Each row has a hidden stage along a path, written after it and counted from one end. A new block has a new path.
[  79 -129 -202  164  190   91  169  -24   -1  166   23  110 -104  -37
 -226  -20   30  -29  -65   32  202  238  182  -86 -217  198   56  -43
  192  -53 -111  153  -26  101  206 -260 -159   -3 -206  -83   86   -3
  -97  141  -10 -251   30   78   21    8 -263  -16  252   83 -198] : 18
[-175  -99 -155  111 -139  130  -78  -16  133 -204  219  258 -136  -22
  159 -148  -31  169  293   92 -152   61 -204 -361  132 -158 -102   -8
  162 -421  319 -224  -69   49  167  110 -112   -6  374   24   99  -19
   31  -21  239  318  -33  -54  282   33  146  266  -67 -159   14] : 13
[ -17   92  -32 -139 -170  -11   62  175  -76  -52   35 -153  130  -62
  108   62  104  -18   22  -85 -285  -68  -80  150  131 -113   62 -137
  -37 -100  163 -170    3  -59  -94  290   21   16   -8    9  138   57
  140  -83  124  181 -257 -115  -73  -83  155   51  -69   52  -39] : 19
[  15   68  -67   10  121 -173   59 -143   31  -76  -25 -115 -178  -59
  -58   11 -136  -23 -111 -170  -37   25  -25   96 -194   -2  212   63
   79   10  144 -148  -14 -182  263   56   16  133  -47  -60   93   89
    0   50  223  -75 -126  -77  -10    9  -86  118  -19   66 -202] : 7
[  41 -286  -66   63   69   15   61   20 -108 -403  -79 -178   25   81
  -39  -39   -5  196 -228  -80  -25  245   87 -164 -332 -232 -154   42
 -111   57 -315   60 -141  308  196  -73  -86 -409  -82  357  159 -109
 -243 -177 -124 -276  192   -5  201   96 -289 -301  310   84 -178] : 27
[  59  -50  -23   44  122  -18  -29 -131  -85  -42 -203 -131   -7  -76
  134  -96   63  125  -46  -42  -92  293   49  -78  -60  -26  122  -30
   32  -35 -112  175  -41  128  -74 -253   52  -51 -126  136  100   -2
  -74  -48  -21 -159   96   25   32  155 -231 -147  153  170 -145] : 29
[ -37  -19  194 -135  145 -497 -216  -12  -84 -213  -51 -326  194  -33
   56  -35  -58    2 -176 -154  -98   -1  -11  115  -99 -196  196  198
 -131   80  -75 -307 -100  -42 -261  153  135 -315 -151  195  186   42
   41 -216  -51 -130   55 -105 -197  135 -147 -144  -25  -38   78] : 16
[  44  -21   50  -63  204 -137   98 -215  -51   15 -350 -148  265   53
   76  -51   47   87 -155  -88   71   56  196  160   -8   67  116   32
  -18  284 -134  123  177   59  -46    7  -46 -364 -102  -34   17   29
 -113 -138 -126 -173   42 -157 -219   45 -165   86  282  -21   87] : 6
[  -6  -11 -127   73 -100   12  -18  155  -21 -105   98  -44 -151 -116
 -156  -26    3  -59  192 -142 -108  108  -71  -65  -41  -38  193   14
  198 -170    3 -113 -115  -60  170   35  130  202  -79  -87   74  180
  169  158  116  -47 -219   51  157  -70   69   91 -159  285 -231] : 4
[ -16 -110 -246  -21 -111  132  215  237  -81  -85  126  123  -65  -38
  140   93   67  -40  -86   46  -91  -12  -32   87  -14  -68 -154 -201
   88 -193  186  -25  -80   31   83  -13 -135   73   46   10  127 -125
  -95   27  149  232 -140  -21   35   -1   54   85 -188  119   10] : 27
[ -25  -61 -165   23   60   46   76  165   -2   75  148  145 -106  -55
  -82    1   84  -16    5   58   63  129  -37  -74  109    7  -27  -80
   73  -44   31  148  -63  107    1 -110 -166  160  118   29    0  -48
  118  188  -42   47  -85  -21  -14   22  -22   63  -43   94  -34] : 27
[  12  -32 -105   55   28  158   61  -75   -7  -20   79   46   98   17
  -21  110   79   46   11  -30  110  210  -71  -34  -52   43   70  -49
   44  -22   19   64   -3   23  202   89 -123   51  114    8   56  139
   43  135   -3    8  -94 -102    5 -137  -39  209  132   92 -297] : 16
[ -66   34 -106   -5  187 -152    9 -133  -40  100  133   87  -79  -68
  -11 -156  -26 -145    5  213  -78   61   -7  -14   65  224  126   62
  197 -195  205 -115   89  -48   12   -1 -244  -58   -9  -78   41   55
  -49  -45   94   26  -63 -110 -155  -54  -92  234  154 -329   66] : 20
[  71 -171 -106   76  173  -83  -14 -108    1 -113 -189 -130   74   30
   52  -22   72  182   38   16  336  344  128  -85  -73  -17   42   19
   -8  118  -90  280   38   95   64 -255   -2  -79  -21   90   72  137
 -116   99 -164  -79   70 -115  -41  208 -172   29  155  216 -219] : 8
[-180   32  -51  233 -139  119  -98  132  112  -18  136  149 -158 -107
  -92 -103  -30  -12  147   86 -140  106  -87 -240  125  -40  190  115
  407 -315  -75 -244 -129  -43   10   53  215   87  -59  -38  -40    6
  408   48  199  -42 -166  197   92  -65  149  104 -140  306  -94] : 26
[  72   40  -17   37  188  -48  115 -140   -5  101 -124 -187  -18  -31
 -217 -122   29   96    3  -56  -40  199  113  -13   29  127  165   10
   36  123 -137   75   96  138    3    7   -3  -94 -229   26  -17   43
   73  -81  -24 -382  -23  -58  -99    6 -154 -188  430  -59 -193] : 26
[ 116   77  106   71  221  -23   58 -439  138   41 -123  -29  130   56
   72  208  -59  269  -15 -357  138   11 -108  133 -116    7  179   18
  -83  171  136  -64  100  -77  284  212  -12  -20  171  -16  116   76
 -105   28  162 -132   68 -225  -90  -73 -136  168  179 -100 -266] : 4
[ 175  215   -8 -140  130 -147   49 -114 -126   92    1 -173   91   31
  119  -17   40    7 -157   29  -72  143  -29  115  -75  115  202  -33
  -62   62  169   34   42 -102  -65  107  -48  212  -31   41   35  166
   87   51   -6   20 -146  -90 -214    5 -154  -19  112  -44 -135] : 32
[   9  -87 -123  -12 -104   67   28  102  -20  -79  -71  -56    7  -53
   51  -33   70   90   46 -104  -27  177   25  -99  -54 -133   26 -102
  -21  -80    8   76 -125   67   53 -111   33   75   -3   22  123   44
   74  120   10  120  -92   10  133   92   -3  -30  -60  298 -103] : 2
[ -84  119  135  -22   49  -28  -41 -239  114   52  -43  145   63  -31
   69  -66  -48  113   55 -276 -285 -133 -148  -30  113  -62  174   43
   52  -50   98 -241   34  -20   59  323  -41 -145  260  -63   69  -40
   90 -139  164  -24   -8  -95   87 -136    5  202   99 -237  101] : 9
[-109   24  139  100 -104  -82 -115   61   89 -116 -147 -155  129  -55
  156   32  -44  141 -119 -114 -136  -38   24  -49  -61 -275  142   71
   63  -60  -61 -296 -144  -62 -168   29  323 -173 -171   54  129 -124
  282  -93  211   13  -14  118 -112  166   40  -94 -193  376   76] : 19
[ -66   -6  -74 -277   62 -424 -219  249 -130 -106  374   22  -71  -49
  -18 -290  -48 -238   82  206 -236  -87 -154  -86   76   -2   68  119
  -16 -245  280 -242 -162  -17 -179   79 -202   57  214  -16   64   98
  119   74  -98  278 -167 -107  -95   29   62  115 -265 -348  369] : 6
[ 157  -41  -36   -8  -14  -39  -98   44  -30  -59  250  -62  172  113
   42 -123   24   61  274  247  -20   51  -84 -171 -121   90   13  -12
  -50 -247  227 -165 -108  120   38   30   18  -54   73  -94  115  126
   45  167  -39  152  -74  -60 -208  -35  100  -36  -77 -153  113] : 9
[  54  -31  -87 -133  159 -165   27  -17   -9   91   32   -4   36   61
  -95 -220  -16   -1  -55  125   41   88  100  -58  -47  116   46   35
  -30    3   53   33  -19   88   -2   -7 -163  -81   38  -35   20   37
   28   33 -148  -13  -59  -77  -97   40  -90  -49  201 -198  120] : 6
[ 129   -4 -112  -76  -18  142  154   78    0   96 -200   60  182   53
  217   73   68  144 -216 -113   45   29  157  115 -171  -14   48 -148
   77  -13  -13   95  -39  -84   33    5   58   60  -39  -75  118  -11
  -23  -41   27   60 -106   71   40   86  -90    8   24  265  -90] : 7
[  11  -55   50 -113    2 -103  -84   87  -60 -171  -42 -174  202   38
   -4 -157   32  117  114  -52 -219  -54  -14  -69   56 -120   29   51
  -83   38  -55  -96  -26  174 -101  131   31 -280   38   15   28   29
   74  -94  -95  -61  -26  -95  -69   32   47  -62   66 -103  181] : 3
[  43  -12  110  -65   81 -232 -260   -4  -12 -149  247 -223  123   80
   33  -64  -44   61    3  218  -77   81 -185 -111  -98  -84   66  137
 -190 -148   88 -204 -183   98  -66  106   20 -122  123  214  120   44
  140   53  -82   62   -9 -121 -275  -12   32 -184  -17 -145   12] : 24
[-126  164   56  -51  183 -253 -201 -218   26   22  -15  -97 -136 -164
   63 -105  -87  -60  -71  -50 -209   86 -143  -19   61  -13  329  136
   73  -72  154 -103  -12 -175  -48  -16  -35  145   83   15   43   93
  172   14  169    2  -71  -96  -89   57  -91  202   -4  -53  -91] : 17
[ -18    2 -177   93    8   84  163   65   -2   52   40  142 -192  -92
  -64   43   28  -19   19 -159  -55   81  -68   45   53  -35   51  -91
  192  -42   58   51  -27    5  100  -13  -14  203   39  -50   11  -38
   36  126  140  -72  -99   39  126  -16  -29   93  -97  201 -150] : 34
[  23 -186  191 -147  279 -332  -73 -408  -86 -310 -193 -468  287  241
 -144 -253 -157   90 -352  106  -82  111  113  -10 -373  -61  -30  275
 -416  282 -299  -90  -25  364  185  139 -197 -915  -43  312   93  -74
 -259 -265 -318 -339  241 -282 -272  -99 -228 -355  651 -421  146] : 0
[  26  -32  -76  -86  -31  119   28  207  -56   42    8   71  165  -30
  127  135   79  -18 -146  -98 -123  -68  -23  170  -67  -53   65 -100
  107 -109  -41  -22 -111  -48  -41   80   33   20   18  -54  117  -32
   23  -24   34   15 -125   45  -17  -57   11   75 -126  196  -64] : 16
[ 113  136   53  -63  107 -123 -123   16  129  206   56  -84   85   94
    8  161    3  106 -190   34  206  143 -114  229   18   -9  230   95
   11  -12  -63   32 -101 -165  -55  285  213  241  125  213   42  121
  257   72 -134  -78 -195  -49 -193  -97   51 -183   37  236 -412] : 31
[  55   14  -32  207   57   97   92  -57   22  119   53  216  107  -44
  -12  -65   94   84  381  -68  -60  -62   36 -166  112  174   88  -62
  284 -134  137 -148  150   77    6    7  -45 -121  -59 -304   48   43
   -7   22  172  -81   30   14  -53  -25  -48  281   40 -189  180] : 13
[ -60  -78   18 -184  -45 -104 -122  214 -211 -243 -103 -168  186  -30
  236 -103  160  -13 -147   82 -336   47    2  -23  102 -211  -47  -20
  -89  -32 -165  119  -26  156 -227   14 -154 -316  100  263  124  -27
  -46 -200 -209  119  -26  -99   -5   43  -67   -2   59   12  163] : 24
[-381 -200 -267  354 -278  160   65 -104  180 -416   97  391 -470 -112
  168 -283 -191   97  167   64 -186  122  -57 -593  -73 -273 -168   43
  383 -538  332 -401 -129    2  424 -138 -118 -121  196  -14  142 -193
  -23  -42  538  419   39  137  569  163   51  380 -191   85  155] : 9
[  54  -72   43  -57  -14   29  -28  193  -95 -124  189   57  214  -53
  -67  131   82   14  258 -373 -197 -179 -221   77   40  -99   82  -64
  -16   20    9 -195 -125  129  -31  201   68  -33  124 -163   71   44
   65  106   19 -108  -46  -63  -17 -138   88  143 -301    1   98] : 7
[  96  109  -77   50  133  -50  232   -4  -78  131  -30   30  -79  -87
 -145   96   30  -68  -45 -311  -87  -24   10  237   -5   95  190  -58
  207  119   -8  -33   95  -72   55  134   11  126 -170 -125   18   40
  -26    1  137 -309 -100    6  -10  -86 -157   74   37   59 -157] : 34
[ -43  -80 -158  -80   35   52  -30   80 -132 -103 -230  -15  -83  -38
  249 -206   85   38 -253  165 -216  242   84 -113    1 -125  -33  -39
   87  -76 -158  375  -49  124  -75 -287 -139  -59  102  216   24  -84
  -89  -78 -145   53    9   57  167  176 -185  -36  123  210    0] : 32
[ -12 -205  -74   69  114 -104 -180   -8  -90 -324  -23 -284  -30   -5
   89  -96   -3   52   14  278  -62  219  -32 -103 -107  -92  -15  104
    7 -148  -90  101  -64  168   67 -247   -7 -268  -29  226  112   25
 -182  -34  -73  -78   72 -111 -129  106  -57  -83   77   69 -132] : 23
[  40   28  -61 -119   88 -218 -105   38 -123  -56   26 -221  -51  -44
   22 -231  -53 -135  -98  205 -278   52   47  -15 -176   63  160   67
   54 -202   65  -98  -77  -30  -26  -84  -32  -74 -151   -7  121   70
  -17  -62   21  -25 -109    0 -125   47  -86  -89   67  -93   44] : 15
[ -15   67   -5   15 -100  -30  -52  223 -112  -93   94   -6   60 -109
   90  111   94  -82   13 -123 -211   -6  -98   87   55  -66  193    3
  229 -180  -43 -194  -51 -140  -84  204  110   79  -79   36  122  122
  139  -73  103    8 -189   42   26 -106   12  153 -189  207 -135] : 25
[  47    9   38  -71   70 -160  -68   48  -48 -100   79 -122  277   66
   80   17   20   82  -52   13   62   32   -6   -6  -85  -38   94   61
  -45   35   71 -187  -47  -28 -136  143   45  -91  -37    9   66  104
  135  -19  -22   26  -46  -68 -227   86  -48   39  -22  -21   32] : 15
[  45    4  -32 -164  -50   72   76  215   27   55   78   54  168   14
  112  117   73  174 -152 -198 -125 -100  -52   56  -12 -191  -65 -167
 -140  -34  100  -86 -138   35 -109  207  -50   69  140   68  149 -130
  116  -63   60  113  -78  -18   35   67   -3 -120  -25    5    0] : 20
[ -20  -36 -203 -142   11  140   26  255 -224 -148   45  -30  -57 -120
   42   66   97 -148 -123  -58 -282   88 -146  193   49  -25  112  -71
  179  -59 -127  187  -79   -7   22    6  -44  207   54   39  -41   87
    0    7  -31 -112 -219  -16   84 -115    9  159 -111  247 -276] : 29
[ 111   99  190  -77   67 -158   37  113  -18   20  -17 -163  139   32
 -130   31   -9   92 -148 -285 -321 -238   -8  157  -52 -124  110   40
  -68  117 -180 -250  -39   86  -92  373   99 -258 -104   98  110 -125
   98 -231   11 -340  -25   -2 -102 -103  -78 -304  139 -127   87] : 28
[  96   65  -93  -92   91    7  -36   21  -41  138  110   90   77   23
  -25 -180   55  -18   98  117  -77  100    1 -102   -2  199  163    0
  132 -152   65   24   -6    3    0   59  -98  104   77 -133    2  173
  102   58  -88  -10 -144   -5  -21  -69  -44  107  143 -154  -20] : 9
[ 116  112   59 -120    9 -198  -46  112  -48    1  134  -60  262   97
  256  -52   84  160  -12  156  -18  -15  -14  -91   60  -45  -11  -35
 -121  -57  263 -168  -13   -1 -305  149  -32   12   66   87   90   26
  182  -31  -20  280  -59  -70 -274  175  -33  -60  -66 -167  247] : 28
[ -45 -162   93  -64    5 -215 -106 -124 -183 -395  -40 -341  197  121
   14 -419   -4   81  -27  284 -292  249   81 -307 -100  -93  -82  160
 -187  -76 -174 -183  -51  401 -104   72 -100 -733 -134  328  100  -25
  -74 -325 -224 -103  144 -101  -66   20 -134 -336  454 -324  245] : 27
[ -96   45   68 -171   70 -176 -317   91   40  -28  -13 -167   54   25
  120 -174  -15   46 -233  282 -179  103  -72  -75   85 -149  123  165
  -52 -112 -124   64 -138    9 -205   45   16  -75  202  280    9  -13
  268  -82 -186   69 -102  -43 -141   63   48 -140   97   53  -14] : 23
[ -15   77  -39   49   56  209   75  -43  -61  100 -188  201   58 -182
    3  -38   67   33   33 -442 -217   82   44  -53  -12   76  342  -53
  350   16 -175   -5  -12  -66  -33  -41  118  160 -152 -281  -37   90
  161  -44  165 -304  -47  197  255    7 -198  263   21  252 -127] : 9
[ 163  -59   78 -160  205 -169   21   22 -120   14    2  -42  291  100
  -74  -83  111   51   25 -106  -88 -100   53   29  -17   45  -19  -11
 -175  189  -99   68   73  248  -58  141 -252 -371  125   -2   91   15
 -154  -59 -286 -162   80 -180 -140  -76 -172  -21  247 -387  267] : 8
[  91  -24  -21 -191  104 -156  101  135 -167  -15  -40  -94   70  -81
 -169  -39   92  -72  -42 -367 -220  -23   46  138  -40  -27  116  -76
  -72  151 -141   20  -12  104  -40  134 -120  -94  -74  -23  125   60
  -71  -85 -124 -250  -64  -77  104  -58 -181  -58  136  -93   -3] : 10
[ 112   50 -103  -51   66  -30  -89  108 -100   30   71  -74  -13  -25
  130  -95   63   -2  -41  221 -107  178   -8  -64  -62   85  133  -19
  112 -218   49   90  -75  -29  -81 -126   -2  186  -43   60   68  107
   66   44  -30   42 -121   43  -88   72  -89  -57   11   78 -126] : 27
[  37  -59  -56  -50   58 -177  167  -80   66   15  157  -31  104  105
 -101   60  -43    8   -6   -7  216   -5  -18  138  -70   35  -42  -38
 -156   44  253 -225  -16   35  133  236  -93 -130   57  -37  127   -2
  -11   91   26  113  -94 -221 -239  -86   79    1   22 -160   41] : 10
[ -41 -175 -120  243  126  104   95 -145  230   78  103   88  -22   49
 -176  290  -44  115  -74  -20  563  264  -50   59 -132   -7   13   16
   26   42   -4   41 -114   21  313  -45   33   58   69   59   74  -27
   70  308   45  -74   -3  -93 -146  -64   26   49   16  341 -433] : 18
[ -81 -166 -136 -183  103 -156  -69   77  -65 -162 -120  -39   -4  -33
  222 -134  -25   85 -411   14   -4  230  117  -94 -207 -216  -36   14
  -73  -62  -47   97 -200   15 -125 -215 -122  -56   26  247  157  -95
  -78 -152  -75  100   74   34  169  341 -274 -125   83  126  -35] : 16
[  60  169  124   10   21 -161  -28   20   31  107   32 -105  157   39
    7 -117   15   99  -31   74  -84    8   68 -117   17   22  159   57
   17  -21   45 -237   -9   -7 -214  153  100  -64 -151    8   37    8
  334  -49   44  -11  -81   47 -247   67  -41 -143   89  -43  156] : 26
[  -2 -369   85   38  304 -619 -164 -346 -124 -592   -5 -436  191  123
   79 -184  -49  186  118  148  375  351   38 -286 -204 -196 -184  195
 -485  247  146  -66   -5  377  -31 -304 -210 -662   18  329  211   56
 -357   46 -242   79  412 -409 -329  385 -287  -92  121 -317  272] : 10
[  28  123   -5  -88   53  -32  -31  -28   82  124   22  -80  -11    8
   70    6  -39   71 -233   61 -105   43  -43   38  -84  -35  123  -13
  -50 -102   98  -44  -95  -88   27   99  -14  129   76   97   98  -38
  174    5   87   66 -137  -28 -113    0  -13 -112   99   37 -151] : 22
[  16  -90  -37   47  111 -215   15  167   -8   -7  118    5   32  -61
  -82   61   69   22   83 -105  127  -12   29  -27   35  -78   -9  -22
   -9   41   77  -63  -21   64 -106  -61  -92  -49  -32   -4  140  -20
   17  106   -2    0   28  -74 -122  144 -104   43 -116  -12  112] : 17
[  23 -106  -79   83  129  -68  -72 -121   67   -7   96  -66  160  103
   72  -34   32  150   61  338  361  301   26 -151  -25   80   -7   54
  -26  -89  140   30  -14   76  -22 -110  -42  -79   28   85   53   97
   56  132  -86  121   20 -131 -289  122  -19   15  134   -9 -108] : 19
[-235  155   30  261  239 -145 -127 -455   44 -106  -24  -19 -319 -277
 -107 -210  -50    6  434 -112 -300  140 -201 -247  389  117  355  192
  353  -75  178 -129  309  -47  109  -13 -134   -9   51 -100  -93  193
   71  -69  354 -234   28 -212   29  -25  -89  541  228 -331 -137] : 22
[-146  -51   89  165  194  -62 -101 -210  147   97 -542 -144  -14  -18
   -8 -313  -57  185 -314  156  -26  268  344 -150   15  -31  202  232
  264   62 -537  179   44  120 -158 -261  209 -483 -306  183  -57 -183
  136 -326 -107 -451  144  172  -38  212 -214 -284  518  289  -32] : 25
[  36  -24 -214  -13   72  -48  141   85   96  210   79  251 -129   82
  137   -7   -1   48 -267  196  233   98   63   -3  -57  -27 -139  -92
   37 -103  214  153  -81  -33   24 -106 -194  188  220   93   84 -162
  -15  162  -20  279  -50   23  -21  152  -91  -35  -56   80   52] : 34
[  71  147  -69 -129    6   70   37   57   36  228   28  130   85   70
  145 -128   71  144  -79  119 -104   75  -13  -44  138   44   52  -73
   68 -119  116   57  -12   -5 -168  174  -34  174  165   39  -29   -3
  211  -47  -42  106 -148   34   -7   31    0  -75  148  -68   -2] : 32
[  92 -181  -74  138  107  -95   -4  -72   15 -118   79   -7  174   77
   69  -15   38  169  260  102  341  176   34 -161  -76   44  -37    0
   -4  -32  176  -52  -14  132   12 -175   25 -125  -19  -79   95   87
  -73  179  -22   79   98 -102 -209  178  -43   86  -88    8   74] : 8
